Below is a small trained network, with its code and all its weights. Each question gives an input and a class and asks what happens when units are switched off, that is, made to give their printed mean instead of their output.

import numpy as np


def w(rows, s, z=0):
    codes = np.array(rows[::2]) - 128.0
    scale = np.full(codes.shape[1], s)
    scale[-1] = z or s
    return codes * scale


def norm(h):
    return h / np.sqrt((h * h).mean(-1, keepdims=True) + 1e-5)


def f(y):
    return np.maximum(y, 0)


def log_softmax(a):
    a = a - a.max(-1, keepdims=True)
    return a - np.log(np.exp(a).sum(-1, keepdims=True))


def net(x, mask):
    res = np.array(x, float).reshape(1, 5) / 4 @ E
    u = 0
    for l in range(2):
        y = f(norm(res) @ A[l][:, :-1].T + A[l][:, -1])
        res = res + np.where(mask[u : u + 7], y, B[l][:, -1]) @ B[l][:, :-1]
        u += 7
    return log_softmax(norm(res)[-1] @ U[:, :-1].T + U[:, -1])


A, B = {}, {}
E = w([
[168,124,64,39,86,234,162,133,121,193],'x0',
[143,135,129,121,135,121,113,120,132,138],'x1',
[62,140,208,21,221,131,175,54,98,104],'x2',
[139,147,130,128,125,123,130,131,116,132],'x3',
[163,92,89,95,2,18,146,83,136,40],'x4',
],0.0055)
A[0] = w([
[223,55,91,146,6,97,120,149,107,72,4],'0.n0',
[60,178,214,94,146,25,80,47,103,34,109],'0.n1',
[150,81,106,160,2,110,127,55,163,78,88],'0.n2',
[98,123,219,83,210,158,188,68,111,141,83],'0.n3',
[186,129,32,61,58,75,202,104,141,101,177],'0.n4',
[90,156,151,67,176,147,178,46,101,144,154],'0.n5',
[57,146,158,245,144,83,25,190,115,142,63],'0.n6',
],0.0046,0.0043)
B[0] = w([
[140,161,90,92,254,173,148,170,131,119,196],'0.n0',
[166,62,191,213,98,159,168,164,102,134,254],'0.n1',
[126,154,123,88,193,169,91,191,159,113,206],'0.n2',
[153,160,48,93,156,144,76,177,150,87,225],'0.n3',
[52,144,171,82,89,129,80,90,74,150,243],'0.n4',
[101,139,110,97,54,96,102,161,125,107,232],'0.n5',
[87,204,40,155,156,145,105,100,187,156,196],'0.n6',
],0.0069,0.0057)
A[1] = w([
[78,148,95,123,130,206,68,166,127,145,132],'1.n0',
[159,93,97,190,162,160,159,134,133,200,53],'1.n1',
[154,148,109,177,123,161,161,95,106,198,88],'1.n2',
[132,50,178,136,143,61,163,92,74,73,4],'1.n3',
[128,153,134,216,238,88,57,196,153,72,93],'1.n4',
[173,125,132,95,123,182,81,134,116,191,129],'1.n5',
[98,153,102,253,160,75,105,32,155,192,58],'1.n6',
],0.0068,0.0024)
B[1] = w([
[210,126,140,188,156,108,161,92,149,151,252],'1.n0',
[200,83,152,141,85,111,212,153,116,57,160],'1.n1',
[162,81,142,183,114,115,150,111,166,105,150],'1.n2',
[204,117,112,213,119,182,196,128,181,184,170],'1.n3',
[58,88,191,18,83,59,38,66,77,107,254],'1.n4',
[82,124,124,181,136,95,191,132,168,106,188],'1.n5',
[157,217,3,73,183,238,189,188,138,131,177],'1.n6',
],0.0069,0.0083)
U = w([
[152,207,1,74,223,182,134,160,173,144,6],'0',
[13,120,190,38,88,65,36,92,46,101,238],'1',
[192,51,226,241,85,119,235,135,139,141,126],'2',
],0.0077,0.0012)

Each question gives the input, the list of numbers given to net, and the class t.
The units are the neurons (one row each of A and B). Each row of codes is followed by its name. A weight is (code - 128) times the scale printed after its matrix; where a second scale follows, it is the last column's (A, B and U).
mask holds one flag per neuron, layer by layer. A switched-off neuron (its flag False) gives its mean, the last column of its row in B, instead of its output. The means were averaged over made-up inputs and are rounded, as every weight is.
A unit's drop is (log p(t) with every unit on - log p(t) with that unit switched off) / (log p(t) with every unit on - log p(t) with every unit switched off).
The circuit of an input: a set's keep is (log p(t) with only the set's units on - log p(t) with every unit switched off) / (log p(t) with every unit on - log p(t) with every unit switched off). Starting from the 12 units with the biggest drops (on a tie, the unit counted first), units are removed one at a time, each time the one whose removal leaves the highest keep (on an exact tie, the one counted first), for as long as the keep stays at least 0.8.
circuit, biggest first: the units of the circuit, biggest drop first
top k neurons: the k neurons with the biggest drops, biggest first
top k neurons in layer l: the k neurons of layer l with the biggest drops, biggest first
drop when u is switched off: that unit's drop, to one decimal
input [-3,-7,-3,5,-3], class 0: top neuron -> 0.n6
input [5,-5,-7,3,0], class 2: top 2 neurons in layer 0 -> 0.n3, 0.n5
input [-8,6,7,8,8], class 2: top 2 neurons -> 1.n3, 0.n1
input [4,-3,-6,4,0], class 2: top 3 neurons in layer 1 -> 1.n6, 1.n0, 1.n5
input [0,5,-8,5,6], class 1: top 3 neurons -> 1.n6, 0.n2, 1.n3
input [3,-4,-6,-5,6], class 0: top 2 neurons -> 0.n0, 1.n4
input [2,-1,8,-1,0], class 0: top 3 neurons -> 1.n4, 0.n3, 0.n4
input [2,3,-8,1,8], class 0: top 2 neurons -> 0.n0, 1.n4
input [-8,-3,-5,-1,-8], class 0: top 2 neurons -> 1.n6, 0.n6
input [7,6,-1,3,0], class 2: top 3 neurons in layer 1 -> 1.n4, 1.n6, 1.n5
input [-1,5,-7,1,2], class 1: top 2 neurons -> 1.n4, 1.n6
input [-1,7,-8,6,5], class 1: top 2 neurons in layer 1 -> 1.n4, 1.n6
input [-6,-7,4,8,1], class 2: top 2 neurons -> 0.n1, 1.n3
input [-4,5,3,6,2], class 2: circuit, biggest first -> 0.n1
input [6,3,1,7,2], class 1: top 2 neurons -> 0.n4, 1.n6
input [-7,2,-8,-5,4], class 1: top 2 neurons -> 1.n4, 0.n2
input [-6,-6,-2,-6,-4], class 0: top 2 neurons -> 1.n6, 0.n6
input [-3,-8,-2,3,-3], class 0: top 2 neurons -> 0.n6, 1.n6
input [7,5,4,-2,2], class 1: top 2 neurons in layer 1 -> 1.n6, 1.n3
input [-6,0,4,1,8], class 2: circuit, biggest first -> 1.n3
input [-7,-6,-5,-5,5], class 1: drop when 1.n4 is switched off -> 0.6
input [-2,-2,-8,4,8], class 1: drop when 0.n0 is switched off -> 0.0
input [-3,-4,-8,-8,7], class 1: drop when 1.n4 is switched off -> 0.1
